X: [159  91 129  85 166 165 169 120  86 125  92 121 172  97 119 135 106  90
 125  89]
K: [141  92  96 169 120 120 113 111 170  82 171 167 123 120 171  83  79 148
 109 143]
B: [ 92  91 129  85 166 165 169 120  86 117 121 121 172  97 119 135 106  90
 125  89]
L: [ 98 108 138 135  93 174 147 104 127 125  91  86 100 147 103 126 159 175
  98  80]
N: [121  88  78 148 165 134 138 161  86 116 121  80  93 142 170 106 139 138
 177 137]
R: [141  92  96 169 120 120 113  85 170 149 171 167 123 120 171  83  79 148
 109 143]
M: [121  87  84  83 118  86 126 107 138 174 137 177  91  81 127 104 148  85
  79 138]
J: [160 126 174 113 127 129 111 121 164 146 164 104 132  90 139 101 118 103
 122  89]
step -1: [ 83  79 148 109]	[ 82  78 147 108]
tail: [121  88]	[ 78 148 165 134 138 161  86 116 121  80  93 142 170 106 139 138 177 137]
step -1: [125  92]	[124  91]
tail: [125  91]	[ 86 100 147 103 126 159 175  98  80]
tail: [ 86 117 121]	[121 172  97 119 135 106  90 125  89]
step -1: [174 113]	[173 112]
tail: [138 135  93]	[174 147 104 127 125  91  86 100 147 103 126 159 175  98  80]

F: [121 123 131 112 139 139 116 141 121 130 131 130 122 127 123 138 132 133
 125 126 134 131 119 130 119 148 131 130 127 152 128 128  95  97 138 127
 143 123 109 131 125 128 123]
V: [121 123 131 112 139 139 116 141 121 130 131 130 122 127 123 138 132 133
 125 126 134 131 119 130 119 148 131 130 127 152 128 128  95  97 138 127
 143 123 109 131 125 128 126]
U: [135 130 129 119 129 114 124 133 113 126 120 124 129 131 138 121 150 124
 137 123 130 127 116 133 148 137 133 136 127 143 118 130 148 142 126 130
 127 120 112 134 115 116 126]
Y: [127 118 129 131 144 143 137 116 129 127 134 121 133 122 134 131 130 127
 125 129 128 135 131 122 142 112 126 133 138 119 133 127 134 162 133 119
 128 123 146 144 124 125 127]
D: [127 118 129 131 144 143 137 116 129 127 134 127 133 122 134 131 130 127
 125 129 128 135 131 122 142 112 126 133 138 119 133 127 134 162 133 119
 128 123 146 144 124 125 127]
Q: [127 127 155 134 122 125 113 109 113 132 126 126 130 116 112 137 140 136
 128 128 125 128 115 130 101 154 131 138 130 110 117 126 125 128 122 145
 143 135 125 123 129 134 128]
H: [121 127 105 139 121  90 124 112 136 126 128 123 121 132 134 125 116 134
 136 135 127 143 129 120 111 130 125 135 138 111 137 136 125 137 151 136
 129 101 110 125 127 125 137]
S: [135 130 129 119 129 114 124 111 136 126 120 124 129 131 138 121 150 123
 137 123 130 127 116 133 149 137 133 136 127 143 118 130 148 142 126 130
 127 164 112 134 115 116 126]
Z: [126 132 135 117 148 146 119 120 132 128 131 126 132 114 126 136 148 141
 123 131 130 134 128 126 111 115 133 113 136  95 127 127 136 101 130 123
 127 116 128 141 137 134 124]
T: [125 123 143 131 131 149 123 145 132 121 133 129 126 121 129 133 158 137
 124 135 129 132 124 132 153 130 132 118 132 114 124 132 129 125 146 111
 138 135 117 144 130 133 133]
step -1: [129 131 138]	[128 130 137]
step -1: [126 130]	[125 129]
tail: [131 149 123 145]	[132 121 133 129 126 121 129 133 158 137 124 135 129 132 124 132 153 130
 132 118 132 114 124 132 129 125 146 111 138 135 117 144 130 133 133]
tail: [112 136]	[126 128 123 121 132 134 125 116 134 136 135 127 143 129 120 111 130 125
 135 138 111 137 136 125 137 151 136 129 101 110 125 127 125 137]

C: [ 97 138  98  91 180 182  76]
P: [124 126  97  91 132 123 129]
E: [ 67  87  79 177 132 124 129]
step -1: [97 91]	[96 90]
tail: [98 91]	[180 182  76]
tail: [ 97 138]	[ 98  91 180 182  76]
tail: [ 79 177 132 124]	[129]

G: [101 159 158 140]
W: [101 159 158  87]
A: [101 160 158  87]
tail: [101 160]	[158  87]
step -1: [160]	[159]
step -1: [101]	[100]
tail: [101 160 158]	[87]
step +1: [101 160 158]	[102 161 159]
step +1: [101]	[102]
tail: [160 158]	[87]

Bag: [133 121 127 123 133  85 142 139 130 120 131  93  99]
Tarub: [133 121 128 146  86  84 169 115  98 147 153  83  93]
gisa: [ 95 164 162 160  91 184 125  84  82 154 138 167 181]
zibep: [175  86  82  92 170 127 133 182 182  79  97 114  96]
venel: [175  86  82  92 170 127 112 182 182  79  97 114  96]
step +1: [86 82]	[87 83]
tail: [164 162 160]	[ 91 184 125  84  82 154 138 167 181]
tail: [133 121 127]	[123 133  85 142 139 130 120 131  93  99]
step -1: [130]	[129]

zomun: [118 149 128 119 118 139 131 125]
nudi: [126 135 130 130 129 130 127 121]
gok: [125 138 130 130 129 130 126 121]
zug: [130 136 125 129 128 129 125 121]
befi: [120 140 133 130 128 133 131 122]
Para: [124 168 133 127 124 131 142 127]
nuze: [124 176 129 130 120 128 132 134]
rara: [123 176 133 126 124 131 142 128]
step +1: [131 142]	[132 143]
tail: [133 127 124 131 142]	[127]

luda: [129 106  81 144 125 127  91 122 121 117 122 155 129 117 106 129 149 127
 142 121 137 133 111 138  97  98 134 114 129 165 118 130]
kovi: [132 133 126 121  98 113 111 129  95 123 117 129 129 128 143 129 113 127
 133 121 125 126 139 138 124 107 134 114 129 129 139 130]
Zep: [125 143 144 142 133  98 120 165 161 167 122 142 140 127 136 141 129 127
 133 103 154 131 176 138 101 135 140 113 145 129 158 145]
Vunav: [129 133 126 131 125 115 124 129 121 123 122 129 129 127 134 129 129 127
 131 127 125 126 136 136 127 132 134 126 129 129 129 130]
muf: [129 106  81 144 125 127  91 129 121 117 122 143 140 127 136 141 149 127
 142 121 137 133 111 138 124  98 134 114 129 165 118 130]
lipat: [129 133 126 131 125 121 120 129 121 123 122 129 129 127 133 129 129 127
 133 121 125 126 132 134 124 123 134 121 129 129 129 130]
Lozek: [129 133 126 123 105 115 114 129 102 123 121 129 129 127 140 129 117 127
 133 121 125 126 138 138 124 113 134 114 129 129 135 130]
tail: [142 140 127 136 141]	[129 127 133 103 154 131 176 138 101 135 140 113 145 129 158 145]
step +1: [127]	[128]
step +1: [103]	[104]

gen: [115  99  99 113 165 105  69 129 146 162 168 123 147 128 166 146 159 157
 135 174 136 134 110 112 144 139 145 146]
mon: [116  99 100 105 122 149 155 158 147 132 133 102 144 103 136 108 113 141
 131 127 106 155 110 113 151  96 150 146]
nabu: [117 127 100 101 139 136 119 150 147 132 134 105 147 111 149 131 141 148
 143 150 123 153 137 103 151 115 152 151]
tail: [110 113]	[151  96 150 146]
tail: [116  99]	[100 105 122 149 155 158 147 132 133 102 144 103 136 108 113 141 131 127
 106 155 110 113 151  96 150 146]
tail: [132 133]	[102 144 103 136 108 113 141 131 127 106 155 110 113 151  96 150 146]
step +1: [108 113 141]	[109 114 142]
step -1: [115 152]	[114 151]
tail: [ 99 100]	[105 122 149 155 158 147 132 133 102 144 103 136 108 113 141 131 127 106
 155 110 113 151  96 150 146]

lom: [115 132 145  99 116 141 115  86 118 112 143 139 135 161 142 123 127 115
 150 109 123 137 122 136 101]
met: [115 132 145  99 116 141 115  86 134 127 131 118 150 161 142 123 146 127
 117 130  87 137 153 136 101]
todu: [155  91 130 127 138 131 138 138 133 128 115 117 144 102 121 147 138 162
 120 111 118 131 134 150 104]
zed: [154 135 141 159 135 157 145 111 118 111 130 114 128  97 133 125 112 126
 144 135 120 161 121 114 126]
ziz: [156 122 165 132 126 127 124 135 123 127 131 118 149 119 145 144 128 115
 150 109 123 110 148  93 131]
step +1: [131 118 150]	[132 119 151]
tail: [118 111 130]	[114 128  97 133 125 112 126 144 135 120 161 121 114 126]
tail: [118 111]	[130 114 128  97 133 125 112 126 144 135 120 161 121 114 126]
tail: [146 127 117]	[130  87 137 153 136 101]
tail: [127 131 118 149]	[119 145 144 128 115 150 109 123 110 148  93 131]
tail: [128 115 150 109 123]	[110 148  93 131]
step +1: [135]	[136]

pupu: [126 118 128 119 134 141 131 132 129 129 123 125 130 128 131 124 129 124
 136 125 106 122 120  94 130 128 112 135 148  76 134 116 108 134 139 122
 131 121 120 126 127 127 115 116 135 101 114 126 143]
kom: [ 78 124 139 139 114 130 130 134 134 133 128 129 124 129 124 124 127 121
 152 129 130 133 148 134 133 128 133 115 114 144 126 149 109 114 123 131
 136 146 118 125 134 126 110 122 129 128 119 131 129]
mumep: [151 129 120 124 123 141 132 121 133 124 107 131 131 128 130 121  97 136
 137 123 116 125  99 163 127 130 125 116 127 121 132 116 128 127 118 122
 127 125 120 117 124 132 133 148 138 131 132 133 145]
Pagus: [175 133 126 124 118 132 127 126 130 123 128 131 140 127 130 122 133 129
 124 122 146 128 113 126 130 114 103 134 121 176 129 135 114 105 138 137
 134 147 128 123 125 131 130 117 134 142 132 143 139]
ziges: [151 129 120 124 123 141 132 121 133 118 107 131 131 127 130 123  97 129
 135 123 116 125  99 163 127 130 125 116 127 121 132 116 128 127 118 122
 127 125 120 117 124 132 157 148 138 131 132 133 145]
step -1: [125 120]	[124 119]
tail: [132 157]	[148 138 131 132 133 145]
tail: [139 114]	[130 130 134 134 133 128 129 124 129 124 124 127 121 152 129 130 133 148
 134 133 128 133 115 114 144 126 149 109 114 123 131 136 146 118 125 134
 126 110 122 129 128 119 131 129]
tail: [127 130 122]	[133 129 124 122 146 128 113 126 130 114 103 134 121 176 129 135 114 105
 138 137 134 147 128 123 125 131 130 117 134 142 132 143 139]

pog: [ 82 109 111 129 138 139 130 125 122]
ful: [152 139 139 125 143 129 129 125 118]
zukof: [104 121 124 133 129 128 130 119 135]
gan: [ 74 116 130 127 124 146 144 142 101]
vis: [182 164 132 135 153 109 100 122 124]
Farog: [106 119 131 141 138 119 124 120 126]
vufib: [157 124 125 123 124 129 130 129 130]
gamu: [128 139 123 140 131 110 117 136 141]
numo: [186 122 133 144 123 133  86 125 178]
fakuz: [173 146 102 138 115 131  76 113 151]
gira: [ 92  90  84 134 130 141 123 146 147]
fodev: [173 104 110 117 139 153 137 165 141]
tail: [123 146]	[147]
tail: [129 129]	[125 118]
tail: [129 138]	[139 130 125 122]

ved: [132 118 122 133 128 143 137 141 127 121 142 120 131 131 121 120 141 139
 144 134 148 123 121 112 121 115 138 140 108 132 114 124 130 117 127 146
 130 125 140 125 128 133 126]
Patam: [131 119 126 132 128 148 138 147 131 119 137 117 137 135 118 121 159 143
 150 133 157 120 124 109 119 114 142 140 108 131 118 119 120 113 133 147
 138 126 144 116 120 131 130]
nezat: [132 106 138 134 110 114 118 131 121 126 126 134 122 135 127 134 128 115
 120 126 101 130 135 124 120 129 109 133 148 131 130 119 122 142 139 137
 126 140 127 133 131 119 137]
tar: [107 134 135 118 136 120 138 124 127 117 111 123 133 115 143 131 113 143
 126 144 130 119 100 113 134 138 140 134 129 116 118 117 138 130  97 111
 129 102 135 132 121 134 110]
Kete: [125 112 129 127 123 119 125 145 144 136 101 133 126 105 127 135 136 111
  92 138 113 108 148 153 141 144 120 132 125 142 142 138 117 136 149 159
 101 141 125 151 143 104 129]
div: [100 139 136 118 143 118 143 137 119 130 105 123 128 126 139 138 113 138
 120 147 145 114 106 123 141 146 126 143 122 119 119 127 135 127 101  95
 131 101 142 134 113 141  88]
Kopu: [113 151 137 142 145 121 122 140  99 129 139 126 129 125 141 126 134 109
 136 122 121 144 119 119 123 118 121 106 128 121 118 117 131 127 126 127
 121 123 145 128 121 142 110]
kepaz: [148 117 121 143 119 145 163 137 114 130 131 118 144 116 135 109 134 149
 133 143 132 119 122 126 130 129 166 144 107 114 138 119 126 121 132 117
 137 111 143 129 118 126 143]
Sesi: [126 161 110 130 154 129 128 132 123 118 130 123 128 131 130 145 131 102
 148 106 141 137 129 127  81 111 121 121 139 135 125 110 118 122 118 122
 137 109 132 128 140 121 120]
step -1: [144 107]	[143 106]
tail: [121 142 120]	[131 131 121 120 141 139 144 134 148 123 121 112 121 115 138 140 108 132
 114 124 130 117 127 146 130 125 140 125 128 133 126]
tail: [135 118 121 159]	[143 150 133 157 120 124 109 119 114 142 140 108 131 118 119 120 113 133
 147 138 126 144 116 120 131 130]
tail: [144 120 132 125 142]	[142 138 117 136 149 159 101 141 125 151 143 104 129]

